[[-19  12 -42  -6   5]
 [ -9  14 -15 -11   5]
 [ -3 -13  29   0 -10]
 [ 15  -8 -25  30   4]
 [ -7  15  34 -36  -7]
 [-26  14 -29 -10   1]]
->
[[-26  14 -29 -10   1]
 [-19  12 -42  -6   5]
 [ -9  14 -15 -11   5]
 [ -7  15  34 -36  -7]
 [ -3 -13  29   0 -10]
 [ 15  -8 -25  30   4]]

[[-36 -26 -31   7 -27  -2   3 -33  15]
 [ 37  42  11  39  25 -15   8   1  37]
 [-27   2 -32 -44  19  15 -17   5 -43]]
->
[[-36 -26 -31   7 -27  -2   3 -33  15]
 [-27   2 -32 -44  19  15 -17   5 -43]
 [ 37  42  11  39  25 -15   8   1  37]]

[[  0 -31  23 -49]
 [ -5 -19   1  19]
 [-35 -18   5 -42]
 [-37 -39   3  35]
 [-50 -50  14 -12]]
->
[[-50 -50  14 -12]
 [-37 -39   3  35]
 [-35 -18   5 -42]
 [ -5 -19   1  19]
 [  0 -31  23 -49]]

[[ -7 -20 -19  -6  -9 -25 -11 -19   9  -8 -14   9 -24 -19  28]
 [ -8  -4  -3 -11 -32  -1  35  -1   8  -9  35 -12  -9  47   3]]
->
[[ -8  -4  -3 -11 -32  -1  35  -1   8  -9  35 -12  -9  47   3]
 [ -7 -20 -19  -6  -9 -25 -11 -19   9  -8 -14   9 -24 -19  28]]

[[ 24 -35  -3  -1  -3   3 -14 -16  22  -8 -19 -20  14]
 [-24  -3  16  42  36  39  41  50  -5 -22 -24  16  -6]
 [ 15  10 -32  25  23  26   4   8   9   2   0 -49  11]
 [ 40  30  -5  13   6   9 -15 -11 -25  -2  -5 -39 -35]]
->
[[-24  -3  16  42  36  39  41  50  -5 -22 -24  16  -6]
 [ 15  10 -32  25  23  26   4   8   9   2   0 -49  11]
 [ 24 -35  -3  -1  -3   3 -14 -16  22  -8 -19 -20  14]
 [ 40  30  -5  13   6   9 -15 -11 -25  -2  -5 -39 -35]]

[[-17 -17]
 [ 27  10]
 [  4  -5]
 [-35 -13]
 [-27 -34]
 [-11   5]
 [ -8   9]
 [-14  -5]
 [-16   3]
 [ 15   4]]
->
[[-35 -13]
 [-27 -34]
 [-17 -17]
 [-16   3]
 [-14  -5]
 [-11   5]
 [ -8   9]
 [  4  -5]
 [ 15   4]
 [ 27  10]]

[[  5   3   4   1   1  -5   8   1   0]
 [ 12   0  35  -5 -47 -12  -9  23 -14]
 [  3  -1  -2   1  -2   0  -1   2  -2]
 [  2  -1  -2   1  -3  -1  -2   2  -2]]
->
[[  2  -1  -2   1  -3  -1  -2   2  -2]
 [  3  -1  -2   1  -2   0  -1   2  -2]
 [  5   3   4   1   1  -5   8   1   0]
 [ 12   0  35  -5 -47 -12  -9  23 -14]]

[[ 18   2   9  16  14  11  34  17 -20  15]
 [-16  10 -19 -17 -17   2  -6 -17   5 -10]
 [-29  -3 -13 -25 -25 -15 -30 -30   2 -21]
 [ 39  44  32  38  34 -16 -23  40  14  26]
 [-24  -5 -12 -21 -21  -9 -18 -25  -4 -17]
 [-15 -11 -29 -19 -18  15  23 -15   6  -7]
 [  6   0  10   7   5  -5   5   6 -13   7]]
->
[[-29  -3 -13 -25 -25 -15 -30 -30   2 -21]
 [-24  -5 -12 -21 -21  -9 -18 -25  -4 -17]
 [-16  10 -19 -17 -17   2  -6 -17   5 -10]
 [-15 -11 -29 -19 -18  15  23 -15   6  -7]
 [  6   0  10   7   5  -5   5   6 -13   7]
 [ 18   2   9  16  14  11  34  17 -20  15]
 [ 39  44  32  38  34 -16 -23  40  14  26]]
---
[[-21   5   2]
 [ -6  19   0]
 [-17   1  -6]
 [ 40  -2   3]
 [ -8   4  -1]]
->
[-21  19  -6]

[[  2  26]
 [-47  25]]
->
[ 2 25]

[[ -4 -12]
 [ -7  12]
 [  9   4]
 [  4  -7]
 [ 36   4]]
->
[-4 12]

[[  9  12  31]
 [-33 -40   2]
 [ 28  -8 -18]]
->
[  9 -40 -18]

[[  5 -25  38]
 [-23 -20 -21]]
->
[  5 -20]

[[  3 -36 -43]
 [-13   5 -42]
 [-30 -32 -25]]
->
[  3   5 -25]

[[-48 -39 -40 -26]
 [  2  -3   0 -11]
 [ 23  19  21  45]]
->
[-48  -3  21]
---
[[ 10  14  -7   4   4  19  44  25 -24]
 [ 18 -22  27 -21 -37 -10   2  -8  -2]]
->
[[ -2  -8   2 -10 -37 -21  27 -22  18]
 [-24  25  44  19   4   4  -7  14  10]]

[[-47 -10]
 [-25  -7]
 [ -4 -40]
 [-15  14]
 [ 16  46]
 [-15 -26]
 [  6 -23]]
->
[[-23   6]
 [-26 -15]
 [ 46  16]
 [ 14 -15]
 [-40  -4]
 [ -7 -25]
 [-10 -47]]

[[-15 -43]
 [ 38 -22]
 [-40 -32]
 [ -1 -18]
 [-31  37]
 [ 14  29]
 [-25   4]
 [-24   2]
 [ 36 -16]
 [-43 -27]]
->
[[-27 -43]
 [-16  36]
 [  2 -24]
 [  4 -25]
 [ 29  14]
 [ 37 -31]
 [-18  -1]
 [-32 -40]
 [-22  38]
 [-43 -15]]

[[-19 -17]
 [ 18 -28]
 [ 37 -11]
 [ 40  -9]
 [-33 -22]
 [-12  21]]
->
[[ 21 -12]
 [-22 -33]
 [ -9  40]
 [-11  37]
 [-28  18]
 [-17 -19]]

[[ 34 -27  41  -3  24]
 [ 13  26 -37  34 -37]
 [-19  40 -45   2 -30]
 [ 44 -33 -24 -25  15]
 [ 33 -19 -31 -39  15]
 [ 23  17  20  12 -24]
 [-37   1 -43  -8 -26]
 [ 30  25  35  36 -23]
 [-34  29  18  40 -26]
 [ -7  25  -6 -44  24]]
->
[[ 24 -44  -6  25  -7]
 [-26  40  18  29 -34]
 [-23  36  35  25  30]
 [-26  -8 -43   1 -37]
 [-24  12  20  17  23]
 [ 15 -39 -31 -19  33]
 [ 15 -25 -24 -33  44]
 [-30   2 -45  40 -19]
 [-37  34 -37  26  13]
 [ 24  -3  41 -27  34]]

[[ 16 -13]
 [ -6  10]
 [-28  28]
 [ -6  22]
 [-13 -26]
 [-34  -2]
 [ 28 -18]
 [ 12  -5]
 [ -6  22]
 [ 40 -28]
 [-14  19]
 [  7 -29]]
->
[[-29   7]
 [ 19 -14]
 [-28  40]
 [ 22  -6]
 [ -5  12]
 [-18  28]
 [ -2 -34]
 [-26 -13]
 [ 22  -6]
 [ 28 -28]
 [ 10  -6]
 [-13  16]]
